Below are the code and all the weights of a small trained network. Each question names an input and a class and asks about switching units off, where a switched-off unit gives its printed mean instead of its output.

import numpy as np


def w(rows, s, z=0):
    codes = np.array(rows[::2]) - 128.0
    scale = np.full(codes.shape[1], s)
    scale[-1] = z or s
    return codes * scale


def f(y):
    return y / 2 * (1 + np.tanh(0.7978845608 * (y + 0.044715 * y**3)))


def log_softmax(a):
    a = a - a.max(-1, keepdims=True)
    return a - np.log(np.exp(a).sum(-1, keepdims=True))


def net(x, mask):
    res = np.array(x, float).reshape(1, 2) / 4 @ E
    y = f(res @ A[0][:, :-1].T + A[0][:, -1])
    res = res + np.where(mask, y, B[0][:, -1]) @ B[0][:, :-1]
    return log_softmax(res[-1] @ U[:, :-1].T + U[:, -1])


A, B = {}, {}
E = w([
[251,187,81,161,62,142],'x0',
[189,31,73,201,161,119],'x1',
],0.013)
A[0] = w([
[115,117,137,122,146,139,253],'neuron 0',
[160,200,85,155,91,125,89],'neuron 1',
[139,56,4,164,179,153,129],'neuron 2',
[178,143,118,116,76,128,92],'neuron 3',
[93,158,135,70,99,125,94],'neuron 4',
[108,220,164,46,85,200,138],'neuron 5',
[184,212,74,163,127,107,135],'neuron 6',
[82,95,193,165,198,99,119],'neuron 7',
[109,191,108,90,133,146,152],'neuron 8',
[157,161,119,177,104,186,194],'neuron 9',
[157,61,51,134,165,99,85],'neuron 10',
[72,94,138,114,118,133,108],'neuron 11',
[75,93,170,131,160,85,85],'neuron 12',
[97,186,138,84,78,162,89],'neuron 13',
[174,167,137,154,100,172,98],'neuron 14',
[172,163,89,131,103,140,118],'neuron 15',
],0.013,0.015)
B[0] = w([
[133,165,66,21,175,82,252],'neuron 0',
[87,127,163,174,128,82,184],'neuron 1',
[151,73,100,112,71,172,224],'neuron 2',
[53,106,171,218,172,137,168],'neuron 3',
[128,101,127,189,107,157,172],'neuron 4',
[138,73,98,113,87,131,249],'neuron 5',
[104,94,144,119,161,92,216],'neuron 6',
[67,96,173,129,143,75,215],'neuron 7',
[136,103,83,128,128,155,188],'neuron 8',
[98,130,137,54,135,86,217],'neuron 9',
[145,74,137,182,57,197,183],'neuron 10',
[96,98,151,136,150,142,176],'neuron 11',
[93,126,201,249,148,101,192],'neuron 12',
[151,82,121,194,61,224,182],'neuron 13',
[81,129,132,179,153,117,172],'neuron 14',
[72,107,178,130,171,101,184],'neuron 15',
],0.014,0.015)
U = w([
[86,120,179,160,170,76,99],'0',
[155,95,75,153,27,217,98],'1',
[155,155,53,8,170,70,254],'2',
[139,202,166,162,121,160,80],'3',
[160,141,149,181,164,163,85],'4',
],0.016,0.0058)

Each question gives the input, the list of numbers given to net, and the class t.
The units are the neurons (one row each of A and B). Each row of codes is followed by its name. A weight is (code - 128) times the scale printed after its matrix; where a second scale follows, it is the last column's (A, B and U).
mask holds one flag per neuron, in row order. A switched-off neuron (its flag False) gives its mean, the last column of its row in B, instead of its output. The means were averaged over made-up inputs and are rounded, as every weight is.
A unit's drop is (log p(t) with every unit on - log p(t) with that unit switched off) / (log p(t) with every unit on - log p(t) with every unit switched off).
most important unit: the unit with the biggest drop
k most important neurons: the k neurons with the biggest drops, biggest first
drop of u: that unit's drop, to one decimal
input [6,-8], class 1: most important unit	neuron 13
input [3,-3], class 2: 3 most important neurons	(neuron 12; neuron 10; neuron 7)
input [-3,3], class 2: 2 most important neurons	(neuron 13; neuron 3)
input [-4,-5], class 1: 2 most important neurons	(neuron 13; neuron 5)
input [-7,-8], class 1: 2 most important neurons	(neuron 13; neuron 5)
input [-2,4], class 1: 2 most important neurons	(neuron 10; neuron 2)
input [3,2], class 2: 2 most important neurons	(neuron 12; neuron 7)
input [5,5], class 0: 2 most important neurons	(neuron 15; neuron 6)
input [8,7], class 0: 2 most important neurons	(neuron 15; neuron 6)
input [-3,0], class 2: drop of neuron 3	0.1
input [2,6], class 1: drop of neuron 10	0.1
input [5,-7], class 1: drop of neuron 13	3.5
